Below are the code and all the weights of a small trained network. Each question names an input and a class and asks about switching units off, where a switched-off unit gives its printed mean instead of its output.

import numpy as np


def w(rows, s, z=0):
    codes = np.array(rows[::2]) - 128.0
    scale = np.full(codes.shape[1], s)
    scale[-1] = z or s
    return codes * scale


def norm(h):
    return h / np.sqrt((h * h).mean(-1, keepdims=True) + 1e-5)


def f(y):
    return np.maximum(y, 0)


def log_softmax(a):
    a = a - a.max(-1, keepdims=True)
    return a - np.log(np.exp(a).sum(-1, keepdims=True))


def net(x, mask):
    res = np.array(x, float).reshape(1, 4) / 4 @ E
    u = 0
    for l in range(3):
        y = f(norm(res) @ A[l][:, :-1].T + A[l][:, -1])
        res = res + np.where(mask[u : u + 3], y, B[l][:, -1]) @ B[l][:, :-1]
        u += 3
    return log_softmax(norm(res)[-1] @ U[:, :-1].T + U[:, -1])


A, B = {}, {}
E = w([
[128,131,129],'x0',
[2,149,122],'x1',
[120,86,234],'x2',
[129,130,128],'x3',
],0.02)
A[0] = w([
[254,174,39,1],'0.n1',
[96,142,57,69],'0.n2',
[211,133,168,57],'0.n3',
],0.018,0.0061)
B[0] = w([
[51,4,80,254],'0.n1',
[157,219,190,195],'0.n2',
[156,193,204,207],'0.n3',
],0.02,0.0086)
A[1] = w([
[141,240,10,2],'1.n1',
[177,53,5,39],'1.n2',
[254,131,146,184],'1.n3',
],0.029,0.00094)
B[1] = w([
[239,254,234,234],'1.n1',
[25,90,29,244],'1.n2',
[174,73,149,211],'1.n3',
],0.034,0.011)
A[2] = w([
[170,134,42,1],'2.n1',
[252,34,124,96],'2.n2',
[92,116,8,62],'2.n3',
],0.026,0.0046)
B[2] = w([
[6,116,161,141],'2.n1',
[211,17,132,249],'2.n2',
[130,131,26,220],'2.n3',
],0.024,0.012)
U = w([
[63,94,26,213],'0',
[139,166,88,24],'1',
[192,47,124,173],'2',
[180,166,59,21],'3',
[121,170,95,32],'4',
[152,241,174,201],'5',
[145,153,93,11],'6',
[4,134,207,159],'7',
],0.025,0.012)

Each question gives the input, the list of numbers given to net, and the class t.
The units are the neurons (one row each of A and B). Each row of codes is followed by its name. A weight is (code - 128) times the scale printed after its matrix; where a second scale follows, it is the last column's (A, B and U).
mask holds one flag per neuron, layer by layer. A switched-off neuron (its flag False) gives its mean, the last column of its row in B, instead of its output. The means were averaged over made-up inputs and are rounded, as every weight is.
A unit's drop is (log p(t) with every unit on - log p(t) with that unit switched off) / (log p(t) with every unit on - log p(t) with every unit switched off).
The circuit of an input: a set's keep is (log p(t) with only the set's units on - log p(t) with every unit switched off) / (log p(t) with every unit on - log p(t) with every unit switched off). Starting from all 9 units, units are removed one at a time, each time the one whose removal leaves the highest keep (on an exact tie, the one counted first), for as long as the keep stays at least 0.8.
circuit, biggest first: the units of the circuit, biggest drop first
most important unit: the unit with the biggest drop
top k neurons: the k neurons with the biggest drops, biggest first
drop when u is switched off: that unit's drop, to one decimal
input [4,2,7,-4], class 7: circuit, biggest first => [1.n3, 1.n2, 1.n1, 2.n2]
input [7,1,7,2], class 7: most important unit => 1.n3
input [8,5,6,4], class 7: circuit, biggest first => [1.n2, 1.n1, 2.n2]
input [1,-8,0,4], class 0: circuit, biggest first => [0.n1, 1.n2]
input [4,2,5,-8], class 7: circuit, biggest first => [1.n2, 1.n3, 1.n1, 2.n2]
input [-4,4,1,3], class 7: circuit, biggest first => [1.n2, 1.n1, 2.n2, 2.n3]
input [-2,5,3,3], class 7: circuit, biggest first => [1.n2, 1.n1, 2.n2]
input [-7,5,6,0], class 7: circuit, biggest first => [1.n2, 1.n1, 2.n2]
input [-6,6,3,4], class 7: top 3 neurons => [1.n2, 1.n1, 0.n1]
input [2,-7,0,2], class 0: top 3 neurons => [0.n1, 1.n2, 0.n2]
input [3,2,4,7], class 7: top 2 neurons => [1.n2, 1.n3]
input [-3,4,1,-6], class 7: top 2 neurons => [1.n2, 0.n1]
input [-6,1,-8,-8], class 5: top 2 neurons => [1.n1, 0.n2]
input [-6,-6,-2,4], class 0: most important unit => 0.n1
input [-1,1,0,8], class 5: top 2 neurons => [0.n1, 0.n3]
input [7,8,-1,-2], class 5: drop when 0.n1 is switched off => 0.7
input [0,4,2,-3], class 7: drop when 1.n1 is switched off => 0.8
input [-7,-3,-2,-5], class 0: drop when 2.n3 is switched off => 0.0
